Below are the code and all the weights of a small trained network. Each question names an input and a class and asks about switching units off, where a switched-off unit gives its printed mean instead of its output.

import numpy as np


def w(rows, s, z=0):
    codes = np.array(rows[::2]) - 128.0
    scale = np.full(codes.shape[1], s)
    scale[-1] = z or s
    return codes * scale


def f(y):
    return y / 2 * (1 + np.tanh(0.7978845608 * (y + 0.044715 * y**3)))


def log_softmax(a):
    a = a - a.max(-1, keepdims=True)
    return a - np.log(np.exp(a).sum(-1, keepdims=True))


def net(x, mask):
    res = np.array(x, float).reshape(1, 7) / 4 @ E
    y = f(res @ A[0][:, :-1].T + A[0][:, -1])
    res = res + np.where(mask, y, B[0][:, -1]) @ B[0][:, :-1]
    return log_softmax(res[-1] @ U[:, :-1].T + U[:, -1])


A, B = {}, {}
E = w([
[193,243,64,176,254,178,27,137,178],'x0',
[123,143,181,101,120,115,96,143,150],'x1',
[91,166,126,88,118,75,160,200,154],'x2',
[142,125,100,103,141,96,151,98,144],'x3',
[187,180,129,158,83,29,86,143,70],'x4',
[134,144,166,114,95,150,97,153,130],'x5',
[172,7,147,55,233,115,71,186,42],'x6',
],0.0062)
A[0] = w([
[103,180,154,152,89,145,147,111,159,82],'n1',
[76,73,150,95,169,228,165,154,208,144],'n2',
[122,148,99,145,203,143,88,104,193,28],'n3',
[181,182,76,128,177,139,60,158,183,81],'n4',
[122,142,109,127,100,154,135,60,172,63],'n5',
[162,104,168,121,178,123,124,74,97,91],'n6',
[104,56,128,100,140,88,97,144,141,17],'n7',
[113,155,95,166,44,143,136,114,223,65],'n8',
[149,77,154,108,72,44,122,101,62,129],'n9',
[57,84,161,79,180,141,164,126,212,113],'n10',
[55,59,183,108,86,133,181,105,131,61],'n11',
[141,1,127,58,206,87,72,186,95,78],'n12',
[126,86,139,74,139,99,73,167,148,84],'n13',
[73,120,154,102,168,191,177,85,177,52],'n14',
[85,181,169,114,142,40,113,172,82,254],'n15',
],0.0081,0.0046)
B[0] = w([
[132,102,112,134,65,159,88,144,154,171],'n1',
[190,169,171,100,156,164,193,141,78,204],'n2',
[76,163,143,124,153,87,101,64,87,168],'n3',
[108,163,184,81,176,84,69,73,65,211],'n4',
[106,80,75,186,72,118,101,149,176,147],'n5',
[85,106,98,185,95,156,175,186,138,145],'n6',
[58,135,154,113,75,56,120,132,165,142],'n7',
[64,62,125,186,59,182,106,185,163,203],'n8',
[184,168,146,120,163,79,151,74,61,217],'n9',
[152,136,161,124,134,192,188,170,94,181],'n10',
[90,171,217,2,131,90,127,105,104,207],'n11',
[88,37,51,167,78,122,81,181,203,253],'n12',
[93,76,107,171,147,129,178,161,167,156],'n13',
[133,124,120,195,163,200,206,149,100,156],'n14',
[169,159,100,128,165,231,181,141,146,227],'n15',
],0.0084,0.0072)
U = w([
[64,74,73,139,83,111,61,181,245,87],'0',
[253,174,140,93,184,155,154,140,71,254],'1',
[111,187,200,13,206,51,99,60,56,9],'2',
],0.006,0.003)

Each question gives the input, the list of numbers given to net, and the class t.
The units are the neurons (one row each of A and B). Each row of codes is followed by its name. A weight is (code - 128) times the scale printed after its matrix; where a second scale follows, it is the last column's (A, B and U).
mask holds one flag per neuron, in row order. A switched-off neuron (its flag False) gives its mean, the last column of its row in B, instead of its output. The means were averaged over made-up inputs and are rounded, as every weight is.
A unit's drop is (log p(t) with every unit on - log p(t) with that unit switched off) / (log p(t) with every unit on - log p(t) with every unit switched off).
The circuit of an input: a set's keep is (log p(t) with only the set's units on - log p(t) with every unit switched off) / (log p(t) with every unit on - log p(t) with every unit switched off). Starting from the 12 units with the biggest drops (on a tie, the unit counted first), units are removed one at a time, each time the one whose removal leaves the highest keep (on an exact tie, the one counted first), for as long as the keep stays at least 0.8.
circuit, biggest first: the units of the circuit, biggest drop first
unit that matters most: the unit with the biggest drop
k most important neurons: the k neurons with the biggest drops, biggest first
drop of u: that unit's drop, to one decimal
input [0,6,-4,-4,-2,-8,3], class 0: 2 most important neurons : [n12 n9]
input [-4,2,-5,0,-8,8,-6], class 1: circuit, biggest first : [n2]
input [8,5,-5,-5,5,1,-6], class 2: 2 most important neurons : [n4 n12]
input [-7,1,-6,-8,0,2,4], class 2: 2 most important neurons : [n11 n9]
input [5,-6,6,4,-1,-1,6], class 0: 2 most important neurons : [n12 n9]
input [-7,4,-8,-4,-7,-4,-5], class 1: 2 most important neurons : [n14 n2]
input [7,8,-2,-7,-5,5,1], class 2: 2 most important neurons : [n4 n3]
input [8,-7,3,4,-4,8,-5], class 2: 3 most important neurons : [n4 n12 n3]
input [8,-8,-4,-7,1,5,1], class 2: circuit, biggest first : [n4 n3]
input [-7,2,-2,4,-8,0,-4], class 1: 3 most important neurons : [n14 n10 n2]
input [-6,-4,-1,5,1,-5,-5], class 2: 3 most important neurons : [n12 n11 n9]
input [-4,-3,1,7,-6,-4,7], class 0: 2 most important neurons : [n12 n7]
input [-5,-1,-8,5,-7,-7,7], class 0: 3 most important neurons : [n12 n6 n7]
input [-8,-2,8,7,3,-4,-4], class 2: unit that matters most : n11
input [-7,-3,8,6,-2,1,8], class 0: drop of n12 : 4.7
input [6,7,2,-1,3,-7,1], class 2: drop of n13 : 0.0
input [-3,2,8,-7,-8,-5,0], class 1: drop of n2 : 0.1
